Below is a small trained network, with its code and all its weights. Each question gives an input and a target symbol and asks what happens when units are switched off, that is, made to give their printed mean instead of their output.

import numpy as np


def w(rows, s, z=0):
    codes = np.array(rows[::2]) - 128.0
    scale = np.full(codes.shape[1], s)
    scale[-1] = z or s
    return codes * scale


def norm(h):
    return h / np.sqrt((h * h).mean(-1, keepdims=True) + 1e-5)


def f(y):
    return y / 2 * (1 + np.tanh(0.7978845608 * (y + 0.044715 * y**3)))


def softmax(a):
    e = np.exp(a - a.max(-1, keepdims=True))
    return e / e.sum(-1, keepdims=True)


def log_softmax(a):
    a = a - a.max(-1, keepdims=True)
    return a - np.log(np.exp(a).sum(-1, keepdims=True))


def net(x, mask):
    ids = ['ζηπφψω'.index(c) for c in x.split()]
    T = len(ids)
    res = E[ids] + P[:T]
    u = 0
    for l in range(2):
        q, k, v = (norm(res) @ M[l].T for M in (Q, K, V))
        z = softmax(np.where(np.tri(T) > 0, q @ k.T / 2**0.5, -1e9)) @ v
        res = res + np.where(mask[u], z, O[l][:, -1]) @ O[l][:, :-1]
        u += 1
        y = f(norm(res) @ A[l][:, :-1].T + A[l][:, -1])
        res = res + np.where(mask[u : u + 8], y, B[l][:, -1]) @ B[l][:, :-1]
        u += 8
    return log_softmax(norm(res)[-1] @ U[:, :-1].T + U[:, -1])


Q, K, V, O, A, B = {}, {}, {}, {}, {}, {}
E = w([
[131,229,194,194],'ζ',
[162,78,117,1],'η',
[175,87,114,223],'π',
[123,125,163,146],'φ',
[172,188,145,149],'ψ',
[93,168,210,14],'ω',
],0.015)
P = w([
[99,131,48,103],'0',
[139,129,121,89],'1',
[136,133,118,100],'2',
[137,145,120,99],'3',
[147,149,129,108],'4',
[161,148,149,111],'5',
[149,169,185,89],'6',
[237,165,139,79],'7',
[255,153,144,129],'8',
[209,133,175,55],'9',
[229,145,156,84],'10',
[210,164,186,96],'11',
[214,137,149,123],'12',
],0.0066)
Q[0] = w([
[247,142,168,157],'0.h0',
[2,133,28,151],'0.h0',
],0.0082)
K[0] = w([
[10,108,131,108],'0.h0',
[253,122,78,41],'0.h0',
],0.0077)
V[0] = w([
[232,141,157,137],'0.h0',
[81,173,7,140],'0.h0',
],0.015)
O[0] = w([
[190,141,56,202,141],'0.h0',
[2,214,122,165,1],'0.h0',
],0.0098,0.0083)
A[0] = w([
[31,137,153,37,86],'0.n0',
[113,135,224,173,85],'0.n1',
[64,82,139,172,115],'0.n2',
[109,39,100,74,156],'0.n3',
[95,20,120,169,2],'0.n4',
[77,54,158,193,93],'0.n5',
[66,87,4,68,78],'0.n6',
[145,67,191,147,86],'0.n7',
],0.015,0.0035)
B[0] = w([
[38,132,93,50,255],'0.n0',
[160,185,164,84,155],'0.n1',
[46,129,160,207,123],'0.n2',
[142,210,59,161,235],'0.n3',
[149,88,215,146,121],'0.n4',
[89,61,193,204,121],'0.n5',
[185,249,70,71,137],'0.n6',
[125,113,69,101,211],'0.n7',
],0.019,0.0055)
Q[1] = w([
[30,250,163,104],'1.h0',
[57,145,142,145],'1.h0',
],0.022)
K[1] = w([
[252,53,214,21],'1.h0',
[191,67,97,128],'1.h0',
],0.017)
V[1] = w([
[229,190,119,114],'1.h0',
[119,206,254,67],'1.h0',
],0.02)
O[1] = w([
[124,149,112,212,153],'1.h0',
[70,255,175,120,254],'1.h0',
],0.018,0.0076)
A[1] = w([
[83,53,112,203,108],'1.n0',
[13,117,125,88,56],'1.n1',
[151,106,216,88,198],'1.n2',
[161,14,125,81,103],'1.n3',
[8,157,212,128,187],'1.n4',
[192,121,117,140,129],'1.n5',
[121,177,149,195,2],'1.n6',
[133,186,14,223,15],'1.n7',
],0.013,0.0033)
B[1] = w([
[188,158,189,160,138],'1.n0',
[26,70,206,122,187],'1.n1',
[213,99,72,150,172],'1.n2',
[79,116,46,188,197],'1.n3',
[46,60,186,184,254],'1.n4',
[125,157,143,83,200],'1.n5',
[56,161,120,127,149],'1.n6',
[185,67,253,48,233],'1.n7',
],0.02,0.0065)
U = w([
[33,68,139,3,254],'ζ',
[122,224,140,213,125],'η',
[144,239,44,15,101],'π',
[183,78,248,82,11],'φ',
[148,68,129,220,184],'ψ',
[106,86,44,63,109],'ω',
],0.0054,0.0019)

Each question gives the input, a string of symbols that net reads in full, and the target symbol t.
The units are the heads (2 rows each of Q, K, V and O) and the neurons (one row each of A and B). Each row of codes is followed by its name. A weight is (code - 128) times the scale printed after its matrix; where a second scale follows, it is the last column's (O, A, B and U).
mask holds one flag per unit, layer by layer, with each layer's heads first. A switched-off unit (its flag False) gives its mean, the last column of its rows in O or B, instead of its output. The means were averaged over made-up inputs and are rounded, as every weight is.
A unit's drop is (log p(t) with every unit on - log p(t) with that unit switched off) / (log p(t) with every unit on - log p(t) with every unit switched off).
The circuit of an input: a set's keep is (log p(t) with only the set's units on - log p(t) with every unit switched off) / (log p(t) with every unit on - log p(t) with every unit switched off). Starting from the 12 units with the biggest drops (on a tie, the unit counted first), units are removed one at a time, each time the one whose removal leaves the highest keep (on an exact tie, the one counted first), for as long as the keep stays at least 0.8.
units of the circuit, in order: the units of the circuit, biggest drop first
top k neurons: the k neurons with the biggest drops, biggest first
top k neurons in layer l: the k neurons of layer l with the biggest drops, biggest first
input π η π ω η ω φ ω ψ ω ζ η, target ω: top neuron => (1.n3)
input ω ζ π ω π φ, target π: top 3 neurons => (0.n0 1.n7 0.n7)
input ψ φ ζ, target ψ: top 3 neurons => (0.n1 0.n0 0.n3)
input η ζ φ η, target φ: units of the circuit, in order => (1.n7 1.h0)
input η φ ζ, target φ: units of the circuit, in order => (1.h0 1.n7)
input ψ ψ π φ ω π ψ, target ψ: units of the circuit, in order => (1.h0 0.h0)
input ζ φ ψ ψ, target η: top 3 neurons in layer 0 => (0.n1 0.n3 0.n0)
input η ζ ψ, target φ: units of the circuit, in order => (1.n7 1.h0)
input ζ φ ψ η φ ω ψ ω φ ω η φ φ, target η: top 2 neurons => (0.n1 0.n3)
input η ω ψ ψ, target φ: top 2 neurons => (0.n6 1.n7)
input π ψ η, target π: top 3 neurons => (0.n6 1.n4 0.n3)
input ψ ω π ζ ζ φ ζ ω, target ψ: units of the circuit, in order => (1.h0 0.h0 0.n0)
input π φ φ ω η φ ω, target ω: units of the circuit, in order => (1.h0 1.n3 0.h0)
input ζ φ ζ ψ, target η: units of the circuit, in order => (1.h0)
input ζ ω ψ φ η φ φ π ω ψ π, target η: units of the circuit, in order => (1.h0 0.n1)
input ω φ ω π ζ ω η ω φ ω φ π, target π: top 4 neurons => (0.n0 1.n4 1.n7 0.n7)
input ψ ζ ψ η φ ω ω π ω ψ η φ φ, target ψ: units of the circuit, in order => (1.h0 0.h0)
input π ψ ζ π φ η ψ π ω φ φ ω, target ω: top 2 neurons => (0.n2 1.n3)
input π ψ π η η π ω ω ζ φ, target ω: top 2 neurons => (0.n2 1.n3)
input ψ η φ, target ψ: units of the circuit, in order => (1.h0)
input ω ψ π π, target ψ: top 2 neurons in layer 1 => (1.n2 1.n7)
input η φ ω, target φ: top 2 neurons => (0.n6 1.n7)
input ω ψ φ π π η ω η ω ψ π, target π: top 3 neurons in layer 1 => (1.n4 1.n7 1.n5)
input π ζ ω ζ φ π η, target ω: top 2 neurons => (0.n0 1.n3)
input ζ ψ ω ω φ ω ω φ η ψ φ ψ π, target η: top 4 neurons => (0.n1 0.n3 0.n0 1.n1)
